Below is a small trained network, with its code and all its weights. Each question gives an input and a class and asks what happens when units are switched off, that is, made to give their printed mean instead of their output.

import numpy as np


def w(rows, s, z=0):
    codes = np.array(rows[::2]) - 128.0
    scale = np.full(codes.shape[1], s)
    scale[-1] = z or s
    return codes * scale


def f(y):
    return np.maximum(y, 0)


def log_softmax(a):
    a = a - a.max(-1, keepdims=True)
    return a - np.log(np.exp(a).sum(-1, keepdims=True))


def net(x, mask):
    res = np.array(x, float).reshape(1, 3) / 4 @ E
    y = f(res @ A[0][:, :-1].T + A[0][:, -1])
    res = res + np.where(mask, y, B[0][:, -1]) @ B[0][:, :-1]
    return log_softmax(res[-1] @ U[:, :-1].T + U[:, -1])


A, B = {}, {}
E = w([
[153,254,214,41,246,42],'x0',
[215,35,156,68,195,179],'x1',
[158,93,146,139,223,100],'x2',
],0.0081)
A[0] = w([
[83,168,98,199,143,123,80],'n1',
[88,197,156,31,36,252,176],'n2',
[169,63,45,43,182,168,4],'n3',
[149,151,254,105,148,68,25],'n4',
[155,79,62,217,118,199,213],'n5',
[87,51,145,183,66,212,24],'n6',
[4,196,102,114,104,122,162],'n7',
],0.007,0.0027)
B[0] = w([
[114,171,135,158,116,206,168],'n1',
[200,123,47,162,206,142,202],'n2',
[88,179,167,134,146,164,180],'n3',
[103,216,68,64,75,134,218],'n4',
[146,148,86,2,245,137,254],'n5',
[64,149,120,49,146,65,232],'n6',
[151,164,53,50,193,248,211],'n7',
],0.0079,0.0075)
U = w([
[96,184,155,91,169,254,253],'0',
[195,168,48,141,202,125,255],'1',
[23,174,126,5,129,113,77],'2',
[135,133,130,208,62,100,123],'3',
[95,104,197,239,74,139,1],'4',
[89,132,166,195,97,132,1],'5',
],0.0067,0.0029)

Each question gives the input, the list of numbers given to net, and the class t.
The units are the neurons (one row each of A and B). Each row of codes is followed by its name. A weight is (code - 128) times the scale printed after its matrix; where a second scale follows, it is the last column's (A, B and U).
mask holds one flag per neuron, in row order. A switched-off neuron (its flag False) gives its mean, the last column of its row in B, instead of its output. The means were averaged over made-up inputs and are rounded, as every weight is.
A unit's drop is (log p(t) with every unit on - log p(t) with that unit switched off) / (log p(t) with every unit on - log p(t) with every unit switched off).
The circuit of an input: a set's keep is (log p(t) with only the set's units on - log p(t) with every unit switched off) / (log p(t) with every unit on - log p(t) with every unit switched off). Starting from all 7 units, units are removed one at a time, each time the one whose removal leaves the highest keep (on an exact tie, the one counted first), for as long as the keep stays at least 0.8.
units of the circuit, in order: the units of the circuit, biggest drop first
k most important neurons: the k neurons with the biggest drops, biggest first
drop of u: that unit's drop, to one decimal
input [1,-3,-8], class 1: units of the circuit, in order => n2
input [-7,0,-3], class 2: 2 most important neurons => n6, n5
input [7,-8,-1], class 0: 2 most important neurons => n7, n6
input [-6,3,0], class 2: units of the circuit, in order => n6, n5
input [-6,5,5], class 2: units of the circuit, in order => n6, n2
input [3,-1,-7], class 1: units of the circuit, in order => n2, n6
input [2,-8,0], class 0: units of the circuit, in order => n7, n1
input [7,-7,-6], class 0: units of the circuit, in order => n7, n6
input [-7,0,-8], class 1: 2 most important neurons => n2, n4
input [8,0,-8], class 1: 3 most important neurons => n2, n6, n3
input [-6,4,-3], class 2: 3 most important neurons => n6, n5, n7
input [0,-8,3], class 0: 4 most important neurons => n7, n1, n6, n2
input [-8,-5,7], class 2: 3 most important neurons => n6, n5, n2
input [4,-8,3], class 0: drop of n7 => 0.5
input [-2,2,-8], class 1: drop of n2 => 0.8
input [-8,-2,1], class 2: drop of n6 => 0.7
input [0,3,-7], class 1: drop of n3 => 0.1
